Below are the code and all the weights of a small trained network. Each question names an input and a class and asks about switching units off, where a switched-off unit gives its printed mean instead of its output.

import numpy as np


def w(rows, s, z=0):
    codes = np.array(rows[::2]) - 128.0
    scale = np.full(codes.shape[1], s)
    scale[-1] = z or s
    return codes * scale


def norm(h):
    return h / np.sqrt((h * h).mean(-1, keepdims=True) + 1e-5)


def f(y):
    return y / 2 * (1 + np.tanh(0.7978845608 * (y + 0.044715 * y**3)))


def log_softmax(a):
    a = a - a.max(-1, keepdims=True)
    return a - np.log(np.exp(a).sum(-1, keepdims=True))


def net(x, mask):
    res = np.array(x, float).reshape(1, 5) / 4 @ E
    u = 0
    for l in range(3):
        y = f(norm(res) @ A[l][:, :-1].T + A[l][:, -1])
        res = res + np.where(mask[u : u + 4], y, B[l][:, -1]) @ B[l][:, :-1]
        u += 4
    return log_softmax(norm(res)[-1] @ U[:, :-1].T + U[:, -1])


A, B = {}, {}
E = w([
[137,254,169,160,165,186],'x0',
[119,157,132,95,79,118],'x1',
[110,132,138,120,137,88],'x2',
[198,117,82,41,188,89],'x3',
[173,90,191,169,132,143],'x4',
],0.0075)
A[0] = w([
[41,175,104,38,96,161,170],'0.n0',
[69,188,142,131,254,145,3],'0.n1',
[20,119,196,166,52,154,155],'0.n2',
[151,221,172,109,126,196,59],'0.n3',
],0.0086,0.0021)
B[0] = w([
[57,57,75,213,197,112,208],'0.n0',
[157,84,238,177,8,255,179],'0.n1',
[246,152,48,86,162,107,253],'0.n2',
[99,38,146,55,47,37,216],'0.n3',
],0.0082,0.0051)
A[1] = w([
[132,139,181,90,35,95,239],'1.n0',
[74,255,185,114,55,168,2],'1.n1',
[191,175,186,37,172,35,241],'1.n2',
[205,200,109,164,115,125,70],'1.n3',
],0.0086,0.00055)
B[1] = w([
[17,2,60,62,135,186,219],'1.n0',
[146,76,188,42,76,115,179],'1.n1',
[108,174,27,157,134,202,253],'1.n2',
[116,153,54,121,98,166,176],'1.n3',
],0.0082,0.0041)
A[2] = w([
[161,80,90,158,194,55,223],'2.n0',
[57,214,211,154,205,128,5],'2.n1',
[123,163,75,146,8,200,148],'2.n2',
[2,135,66,56,114,230,151],'2.n3',
],0.007,0.0031)
B[2] = w([
[107,148,160,151,84,183,255],'2.n0',
[193,144,28,58,103,254,111],'2.n1',
[190,126,97,140,203,106,200],'2.n2',
[191,150,133,164,190,164,250],'2.n3',
],0.0094,0.0054)
U = w([
[116,71,123,7,40,83,130],'0',
[176,211,101,102,186,97,109],'1',
[124,109,148,165,227,92,151],'2',
[122,113,130,126,155,100,249],'3',
[118,118,109,108,162,133,7],'4',
],0.011,0.0018)

Each question gives the input, the list of numbers given to net, and the class t.
The units are the neurons (one row each of A and B). Each row of codes is followed by its name. A weight is (code - 128) times the scale printed after its matrix; where a second scale follows, it is the last column's (A, B and U).
mask holds one flag per neuron, layer by layer. A switched-off neuron (its flag False) gives its mean, the last column of its row in B, instead of its output. The means were averaged over made-up inputs and are rounded, as every weight is.
A unit's drop is (log p(t) with every unit on - log p(t) with that unit switched off) / (log p(t) with every unit on - log p(t) with every unit switched off).
The circuit of an input: a set's keep is (log p(t) with only the set's units on - log p(t) with every unit switched off) / (log p(t) with every unit on - log p(t) with every unit switched off). Starting from all 12 units, units are removed one at a time, each time the one whose removal leaves the highest keep (on an exact tie, the one counted first), for as long as the keep stays at least 0.8.
units of the circuit, in order: the units of the circuit, biggest drop first
top k neurons: the k neurons with the biggest drops, biggest first
k most important neurons of layer l: the k neurons of layer l with the biggest drops, biggest first
drop of u: that unit's drop, to one decimal
input [4,4,2,-4,-6], class 2: units of the circuit, in order	(0.n0)
input [1,-5,-5,-5,2], class 1: units of the circuit, in order	(0.n2 0.n0 1.n0)
input [3,-3,0,5,-7], class 2: units of the circuit, in order	(0.n0 0.n2 1.n2 1.n3)
input [6,-5,-3,6,-6], class 0: 2 most important neurons of layer 0	(0.n1 0.n2)
input [7,-4,3,6,-6], class 0: units of the circuit, in order	(0.n1 1.n1 0.n2)
input [-6,4,0,6,-7], class 2: units of the circuit, in order	(0.n3 0.n0)
input [3,-5,5,-6,2], class 1: units of the circuit, in order	(0.n2 0.n0)
input [0,-6,-6,-6,-5], class 1: top 2 neurons	(0.n2 1.n0)
input [6,2,-5,6,-4], class 0: top 3 neurons	(0.n1 0.n2 0.n3)
input [-7,5,2,-8,2], class 1: top 2 neurons	(0.n2 0.n3)
input [-2,1,2,4,4], class 1: top 3 neurons	(1.n2 0.n0 0.n3)
input [5,-4,1,6,-8], class 2: top 3 neurons	(0.n0 0.n1 0.n2)
input [-6,6,1,3,-8], class 2: top 4 neurons	(0.n3 0.n0 0.n2 1.n1)
input [-2,2,-2,-7,-5], class 1: units of the circuit, in order	(0.n2)
input [8,-5,-8,6,1], class 0: top 4 neurons	(0.n1 0.n2 0.n3 1.n1)
input [7,-7,6,-2,-5], class 0: top 3 neurons	(1.n1 0.n3 1.n2)
input [3,8,2,2,-3], class 3: 2 most important neurons of layer 1	(1.n2 1.n1)
input [7,1,-7,-6,-7], class 0: top 2 neurons	(1.n1 0.n3)
input [4,3,5,1,-5], class 2: top 3 neurons	(0.n0 2.n3 0.n1)
input [0,-3,-5,-6,-4], class 1: top 2 neurons	(0.n2 1.n0)
input [6,-5,2,1,-5], class 0: most important neuron of layer 1	(1.n1)
input [-7,8,7,3,-5], class 3: 2 most important neurons of layer 0	(0.n3 0.n1)
input [5,7,7,1,-8], class 2: top 4 neurons	(0.n0 2.n3 0.n3 0.n1)
input [7,-2,-2,-2,-1], class 0: top 2 neurons	(0.n3 1.n1)
input [-3,5,8,7,-8], class 2: top 3 neurons	(0.n0 0.n2 0.n3)
input [0,0,-3,-1,-4], class 2: drop of 0.n0	0.6
input [0,3,3,-8,6], class 1: drop of 0.n2	1.7
input [6,5,-1,0,5], class 0: units of the circuit, in order	(0.n3)
